Here is a tiny trained network, its code and every weight. The questions are about switching its units off for an input and a target symbol, where a switched-off unit gives its printed mean instead of its output.

import numpy as np


def w(rows, s, z=0):
    codes = np.array(rows[::2]) - 128.0
    scale = np.full(codes.shape[1], s)
    scale[-1] = z or s
    return codes * scale


def f(y):
    return y / 2 * (1 + np.tanh(0.7978845608 * (y + 0.044715 * y**3)))


def softmax(a):
    e = np.exp(a - a.max(-1, keepdims=True))
    return e / e.sum(-1, keepdims=True)


def log_softmax(a):
    a = a - a.max(-1, keepdims=True)
    return a - np.log(np.exp(a).sum(-1, keepdims=True))


def net(x, mask):
    ids = ['γεζηλξσψω'.index(c) for c in x.split()]
    T = len(ids)
    res = E[ids] + P[:T]
    r = res
    for j in range(2):
        rows = slice(3 * j, 3 * j + 3)
        q, k, v = (r @ M[0][rows].T for M in (Q, K, V))
        z = softmax(np.where(np.tri(T) > 0, q @ k.T / 3**0.5, -1e9)) @ v
        o = O[0][rows]
        res = res + np.where(mask[j], z, o[:, -1]) @ o[:, :-1]
    y = f(res @ A[0][:, :-1].T + A[0][:, -1])
    res = res + np.where(mask[2:6], y, B[0][:, -1]) @ B[0][:, :-1]
    return log_softmax(res[-1] @ U[:, :-1].T + U[:, -1])


Q, K, V, O, A, B = {}, {}, {}, {}, {}, {}
E = w([
[117,56,54,55],'γ',
[225,34,2,100],'ε',
[159,84,225,166],'ζ',
[33,148,227,100],'η',
[188,239,29,35],'λ',
[125,86,149,135],'ξ',
[29,176,47,250],'σ',
[96,120,165,93],'ψ',
[84,119,133,30],'ω',
],0.0055)
P = w([
[249,4,41,176],'0',
[127,212,221,203],'1',
[129,212,197,142],'2',
[93,188,111,71],'3',
[82,151,108,48],'4',
[60,156,97,16],'5',
[56,129,156,41],'6',
[52,130,151,11],'7',
],0.0035)
Q[0] = w([
[56,84,20,63],'h1',
[120,159,235,168],'h1',
[206,152,189,20],'h1',
[62,89,125,227],'h2',
[89,89,66,254],'h2',
[50,99,41,158],'h2',
],0.0055)
K[0] = w([
[13,227,179,138],'h1',
[226,10,95,77],'h1',
[97,100,3,122],'h1',
[194,63,245,169],'h2',
[143,89,243,236],'h2',
[58,244,224,227],'h2',
],0.0052)
V[0] = w([
[223,232,23,32],'h1',
[230,7,182,13],'h1',
[19,192,7,40],'h1',
[121,228,2,59],'h2',
[235,21,23,65],'h2',
[40,25,136,224],'h2',
],0.0049)
O[0] = w([
[254,223,251,137,167],'h1',
[216,24,186,12,214],'h1',
[235,244,102,255,81],'h1',
[230,233,254,249,131],'h2',
[244,31,224,233,254],'h2',
[11,14,37,205,107],'h2',
],0.0047,0.0016)
A[0] = w([
[35,124,65,213,255],'n1',
[12,4,136,32,163],'n2',
[44,29,196,3,139],'n3',
[209,227,223,139,244],'n4',
],0.0045,0.0039)
B[0] = w([
[28,140,12,224,197],'n1',
[15,2,135,75,214],'n2',
[31,5,211,51,201],'n3',
[143,244,172,137,253],'n4',
],0.0045,0.0034)
U = w([
[34,149,136,196,12],'γ',
[228,32,146,217,106],'ε',
[158,39,33,36,31],'ζ',
[12,31,224,7,64],'η',
[206,239,203,67,112],'λ',
[113,104,117,68,103],'ξ',
[20,193,3,210,213],'σ',
[150,139,124,58,230],'ψ',
[166,150,191,62,254],'ω',
],0.0049,0.0028)

Each question gives the input, a string of symbols that net reads in full, and the target symbol t.
The units are the heads (3 rows each of Q, K, V and O) and the neurons (one row each of A and B). Each row of codes is followed by its name. A weight is (code - 128) times the scale printed after its matrix; where a second scale follows, it is the last column's (O, A, B and U).
mask holds one flag per unit, heads first, then neurons. A switched-off unit (its flag False) gives its mean, the last column of its rows in O or B, instead of its output. The means were averaged over made-up inputs and are rounded, as every weight is.
A unit's drop is (log p(t) with every unit on - log p(t) with that unit switched off) / (log p(t) with every unit on - log p(t) with every unit switched off).
The circuit of an input: a set's keep is (log p(t) with only the set's units on - log p(t) with every unit switched off) / (log p(t) with every unit on - log p(t) with every unit switched off). Starting from all 6 units, units are removed one at a time, each time the one whose removal leaves the highest keep (on an exact tie, the one counted first), for as long as the keep stays at least 0.8.
circuit, biggest first: the units of the circuit, biggest drop first
most important unit: the unit with the biggest drop
top k neurons: the k neurons with the biggest drops, biggest first
drop of u: that unit's drop, to one decimal
input ζ ζ γ, target η: most important unit : h1
input ζ ζ ω, target η: top 2 neurons : [n3, n2]
input ζ λ ζ ξ γ ε ε λ, target λ: circuit, biggest first : [h2, h1, n4, n2]
input ψ σ η ε, target σ: circuit, biggest first : [h1, h2, n1]
input λ λ λ ε, target λ: circuit, biggest first : [h2, h1, n4]
input ζ ζ ζ ζ ζ ζ η, target η: top 2 neurons : [n3, n2]
input λ λ ψ, target λ: circuit, biggest first : [h2, h1, n4]
input λ λ η, target λ: drop of h2 : 0.3
input ζ ψ ξ, target η: drop of n1 : 0.0
input ζ ζ ω ζ, target η: drop of h1 : 0.7
input γ ζ ζ ζ ζ ζ γ, target η: drop of h2 : 0.2
